Below are the code and all the weights of a small trained network. Each question names an input and a target symbol and asks about switching units off, where a switched-off unit gives its printed mean instead of its output.

import numpy as np


def w(rows, s, z=0):
    codes = np.array(rows[::2]) - 128.0
    scale = np.full(codes.shape[1], s)
    scale[-1] = z or s
    return codes * scale


def f(y):
    return np.maximum(y, 0)


def softmax(a):
    e = np.exp(a - a.max(-1, keepdims=True))
    return e / e.sum(-1, keepdims=True)


def log_softmax(a):
    a = a - a.max(-1, keepdims=True)
    return a - np.log(np.exp(a).sum(-1, keepdims=True))


def net(x, mask):
    ids = ['ΓΣβδεζηθλμξπτφψω'.index(c) for c in x.split()]
    T = len(ids)
    res = E[ids] + P[:T]
    u = 0
    for l in range(2):
        q, k, v = (res @ M[l].T for M in (Q, K, V))
        z = softmax(np.where(np.tri(T) > 0, q @ k.T / 3**0.5, -1e9)) @ v
        res = res + np.where(mask[u], z, O[l][:, -1]) @ O[l][:, :-1]
        u += 1
        y = f(res @ A[l][:, :-1].T + A[l][:, -1])
        res = res + np.where(mask[u : u + 4], y, B[l][:, -1]) @ B[l][:, :-1]
        u += 4
    return log_softmax(res[-1] @ U[:, :-1].T + U[:, -1])


Q, K, V, O, A, B = {}, {}, {}, {}, {}, {}
E = w([
[114,84,169,196,83],'Γ',
[141,109,141,72,145],'Σ',
[117,73,65,127,137],'β',
[116,187,170,97,216],'δ',
[73,70,160,48,138],'ε',
[112,137,123,128,145],'ζ',
[165,172,94,93,231],'η',
[6,99,109,131,99],'θ',
[45,149,191,125,171],'λ',
[165,129,121,84,40],'μ',
[148,107,125,162,185],'ξ',
[72,172,102,107,162],'π',
[145,145,136,75,68],'τ',
[127,104,89,200,133],'φ',
[176,169,209,172,133],'ψ',
[174,30,155,129,175],'ω',
],0.02)
P = w([
[18,230,14,249,171],'0',
[126,93,199,10,49],'1',
[90,137,163,3,36],'2',
[118,89,153,46,54],'3',
[99,123,140,34,43],'4',
[132,108,152,41,44],'5',
[114,89,120,99,119],'6',
[140,119,144,40,18],'7',
[106,135,114,82,85],'8',
],0.0047)
Q[0] = w([
[141,158,58,194,176],'L0H0',
[31,151,230,84,157],'L0H0',
[147,94,152,253,227],'L0H0',
],0.0069)
K[0] = w([
[114,2,146,107,127],'L0H0',
[131,96,121,139,119],'L0H0',
[120,199,240,46,148],'L0H0',
],0.0073)
V[0] = w([
[246,88,136,99,21],'L0H0',
[167,131,141,67,131],'L0H0',
[103,145,1,122,160],'L0H0',
],0.0073)
O[0] = w([
[181,125,143,48,43,23],'L0H0',
[125,163,173,2,164,80],'L0H0',
[137,78,61,87,185,254],'L0H0',
],0.0074,0.0016)
A[0] = w([
[91,139,66,141,87,137],'L0N0',
[164,158,49,72,119,153],'L0N1',
[94,17,125,103,143,236],'L0N2',
[107,28,226,105,254,253],'L0N3',
],0.0071,0.0045)
B[0] = w([
[140,73,130,164,135,174],'L0N0',
[201,100,172,85,164,189],'L0N1',
[92,147,1,182,140,248],'L0N2',
[145,178,165,48,24,254],'L0N3',
],0.0079,0.007)
Q[1] = w([
[1,174,185,211,233],'L1H0',
[103,50,53,165,131],'L1H0',
[242,145,155,76,151],'L1H0',
],0.0061)
K[1] = w([
[173,115,142,64,49],'L1H0',
[162,46,115,148,152],'L1H0',
[178,156,197,136,255],'L1H0',
],0.0083)
V[1] = w([
[158,113,112,102,137],'L1H0',
[99,246,128,114,189],'L1H0',
[110,114,151,56,132],'L1H0',
],0.012)
O[1] = w([
[241,91,65,85,255,71],'L1H0',
[63,149,193,72,240,254],'L1H0',
[184,214,106,22,75,57],'L1H0',
],0.0065,0.003)
A[1] = w([
[48,198,97,93,61,106],'L1N0',
[123,162,21,152,128,98],'L1N1',
[155,254,93,171,43,253],'L1N2',
[92,40,86,126,113,230],'L1N3',
],0.0066,0.0043)
B[1] = w([
[115,109,156,111,27,218],'L1N0',
[173,168,179,187,111,187],'L1N1',
[151,6,143,145,185,234],'L1N2',
[161,169,75,169,187,254],'L1N3',
],0.011,0.0079)
U = w([
[104,23,165,181,110,130],'Γ',
[126,106,119,123,119,135],'Σ',
[146,149,29,137,129,198],'β',
[95,129,184,123,143,178],'δ',
[82,113,53,105,34,49],'ε',
[97,119,129,159,133,118],'ζ',
[140,149,121,119,190,160],'η',
[86,185,81,192,18,116],'θ',
[52,96,164,148,67,104],'λ',
[173,63,116,104,118,133],'μ',
[102,94,133,150,157,85],'ξ',
[55,75,117,134,178,146],'π',
[144,89,122,117,108,199],'τ',
[141,95,143,183,165,115],'φ',
[162,129,254,202,122,104],'ψ',
[130,75,119,125,114,2],'ω',
],0.0083,0.0028)

Each question gives the input, a string of symbols that net reads in full, and the target symbol t.
The units are the heads (3 rows each of Q, K, V and O) and the neurons (one row each of A and B). Each row of codes is followed by its name. A weight is (code - 128) times the scale printed after its matrix; where a second scale follows, it is the last column's (O, A, B and U).
mask holds one flag per unit, layer by layer, with each layer's heads first. A switched-off unit (its flag False) gives its mean, the last column of its rows in O or B, instead of its output. The means were averaged over made-up inputs and are rounded, as every weight is.
A unit's drop is (log p(t) with every unit on - log p(t) with that unit switched off) / (log p(t) with every unit on - log p(t) with every unit switched off).
The circuit of an input: a set's keep is (log p(t) with only the set's units on - log p(t) with every unit switched off) / (log p(t) with every unit on - log p(t) with every unit switched off). Starting from all 10 units, units are removed one at a time, each time the one whose removal leaves the highest keep (on an exact tie, the one counted first), for as long as the keep stays at least 0.8.
units of the circuit, in order: the units of the circuit, biggest drop first
unit that matters most: the unit with the biggest drop
k most important neurons: the k neurons with the biggest drops, biggest first
k most important neurons of layer l: the k neurons of layer l with the biggest drops, biggest first
input λ Σ β τ, target λ: units of the circuit, in order	(L1H0, L0H0, L1N0)
input μ Γ Γ, target Γ: units of the circuit, in order	(L1N2, L1H0, L0H0)
input β μ ε λ μ ε β τ, target β: 2 most important neurons of layer 0	(L0N3, L0N0)
input ψ θ π Γ μ β λ, target λ: most important neuron of layer 0	(L0N3)
input β η τ δ, target δ: 2 most important neurons	(L0N3, L1N3)
input π β ε, target ε: units of the circuit, in order	(L0N3, L0N2, L1N0)
input δ τ δ λ λ μ, target δ: units of the circuit, in order	(L1H0, L0H0)
input μ μ ε μ, target μ: 3 most important neurons	(L1N2, L0N1, L0N2)
input Γ Γ π, target Γ: units of the circuit, in order	(L1H0, L0H0, L1N2)
input Γ θ ζ τ Γ τ μ μ δ, target δ: units of the circuit, in order	(L1H0, L0N2, L1N3, L0N3)
input Γ τ ξ, target Γ: units of the circuit, in order	(L1H0, L0H0, L0N3)
input μ ω Σ, target μ: units of the circuit, in order	(L1H0, L0H0, L1N2)
input μ β μ τ Γ Γ ε ω, target μ: units of the circuit, in order	(L1H0, L0H0)
input Γ Γ μ π ω ω β β, target β: 2 most important neurons of layer 0	(L0N2, L0N3)
input ψ π ε, target ε: units of the circuit, in order	(L0N2, L1N0, L0N3)
input δ ε τ, target δ: units of the circuit, in order	(L1H0, L0H0)
input τ θ ζ Γ β, target β: units of the circuit, in order	(L1N3, L0N2, L1H0)
input φ Γ ω μ Γ λ ψ φ, target Γ: 2 most important neurons	(L1N2, L0N1)
input Γ θ Γ Σ β ψ Γ μ, target Γ: units of the circuit, in order	(L1H0, L0H0, L1N2)
input Γ π τ, target Γ: unit that matters most	L0H0
input β θ ψ θ μ, target β: 4 most important neurons	(L1N3, L1N2, L0N3, L1N0)
input τ ω μ η, target η: 2 most important neurons of layer 0	(L0N1, L0N0)
input β μ θ, target θ: 2 most important neurons of layer 0	(L0N2, L0N1)
input μ Γ β λ, target λ: most important neuron of layer 1	(L1N0)
input μ μ τ, target μ: 3 most important neurons	(L1N2, L0N1, L0N2)
